Here is a tiny trained network, its code and every weight. The questions are about switching its units off for an input and a class, where a switched-off unit gives its printed mean instead of its output.

import numpy as np


def w(rows, s, z=0):
    codes = np.array(rows[::2]) - 128.0
    scale = np.full(codes.shape[1], s)
    scale[-1] = z or s
    return codes * scale


def norm(h):
    return h / np.sqrt((h * h).mean(-1, keepdims=True) + 1e-5)


def f(y):
    return np.maximum(y, 0)


def log_softmax(a):
    a = a - a.max(-1, keepdims=True)
    return a - np.log(np.exp(a).sum(-1, keepdims=True))


def net(x, mask):
    res = np.array(x, float).reshape(1, 2) / 4 @ E
    u = 0
    for l in range(3):
        y = f(norm(res) @ A[l][:, :-1].T + A[l][:, -1])
        res = res + np.where(mask[u : u + 3], y, B[l][:, -1]) @ B[l][:, :-1]
        u += 3
    return log_softmax(norm(res)[-1] @ U[:, :-1].T + U[:, -1])


A, B = {}, {}
E = w([
[152,7,196,138,133],'x0',
[109,153,196,13,220],'x1',
],0.011)
A[0] = w([
[83,114,150,170,146,17],'L0N0',
[255,132,81,196,122,253],'L0N1',
[98,190,115,168,185,247],'L0N2',
],0.008,0.0033)
B[0] = w([
[158,94,151,51,18,128],'L0N0',
[87,114,158,7,172,254],'L0N1',
[157,51,253,124,124,231],'L0N2',
],0.0065,0.0054)
A[1] = w([
[128,254,109,164,125,3],'L1N0',
[108,246,121,146,134,9],'L1N1',
[133,121,60,223,38,92],'L1N2',
],0.013,0.0029)
B[1] = w([
[118,3,209,161,104,217],'L1N0',
[163,44,187,139,112,224],'L1N1',
[141,197,117,70,206,254],'L1N2',
],0.015,0.0054)
A[2] = w([
[128,142,79,135,118,5],'L2N0',
[57,120,255,81,97,193],'L2N1',
[72,34,113,127,57,84],'L2N2',
],0.007,0.0031)
B[2] = w([
[64,127,100,137,188,128],'L2N0',
[134,197,3,221,46,254],'L2N1',
[130,210,163,88,171,162],'L2N2',
],0.0066,0.01)
U = w([
[178,32,209,138,98,198],'0',
[151,214,152,37,222,213],'1',
[138,179,4,140,49,136],'2',
[78,137,115,131,142,19],'3',
[75,137,123,168,161,1],'4',
],0.02,0.0077)

Each question gives the input, the list of numbers given to net, and the class t.
The units are the neurons (one row each of A and B). Each row of codes is followed by its name. A weight is (code - 128) times the scale printed after its matrix; where a second scale follows, it is the last column's (A, B and U).
mask holds one flag per neuron, layer by layer. A switched-off neuron (its flag False) gives its mean, the last column of its row in B, instead of its output. The means were averaged over made-up inputs and are rounded, as every weight is.
A unit's drop is (log p(t) with every unit on - log p(t) with that unit switched off) / (log p(t) with every unit on - log p(t) with every unit switched off).
The circuit of an input: a set's keep is (log p(t) with only the set's units on - log p(t) with every unit switched off) / (log p(t) with every unit on - log p(t) with every unit switched off). Starting from all 9 units, units are removed one at a time, each time the one whose removal leaves the highest keep (on an exact tie, the one counted first), for as long as the keep stays at least 0.8.
circuit, biggest first: the units of the circuit, biggest drop first
unit that matters most: the unit with the biggest drop
top k neurons: the k neurons with the biggest drops, biggest first
top k neurons in layer l: the k neurons of layer l with the biggest drops, biggest first
drop of u: that unit's drop, to one decimal
input [-1,-6], class 1: circuit, biggest first : [L1N2]
input [2,-4], class 1: top 4 neurons : [L0N2 L2N1 L1N0 L1N1]
input [-7,-7], class 0: top 2 neurons : [L1N0 L1N1]
input [-2,3], class 2: top 3 neurons : [L1N2 L2N1 L0N1]
input [3,-1], class 2: circuit, biggest first : [L1N1 L1N0 L0N2]
input [2,-3], class 2: top 3 neurons : [L0N1 L1N1 L1N0]
input [5,-6], class 1: top 4 neurons : [L1N2 L0N2 L1N0 L2N1]
input [-3,3], class 2: top 3 neurons : [L0N2 L1N2 L2N1]
input [-2,1], class 2: top 2 neurons : [L0N2 L1N2]
input [-4,4], class 0: top 2 neurons : [L0N1 L1N2]
input [0,-4], class 1: top 2 neurons : [L0N2 L2N1]
input [2,1], class 2: top 3 neurons : [L1N2 L1N1 L1N0]
input [-8,-8], class 0: top 2 neurons in layer 1 : [L1N0 L1N1]
input [-1,-7], class 1: unit that matters most : L1N2
input [3,-5], class 1: top 2 neurons : [L0N2 L2N1]
input [-8,7], class 0: top 2 neurons in layer 1 : [L1N1 L1N0]
input [3,-8], class 1: drop of L1N2 : 0.9
input [-8,-6], class 0: drop of L1N0 : 0.9
input [-4,-6], class 1: drop of L1N2 : 1.1
input [-6,-4], class 0: unit that matters most : L1N0
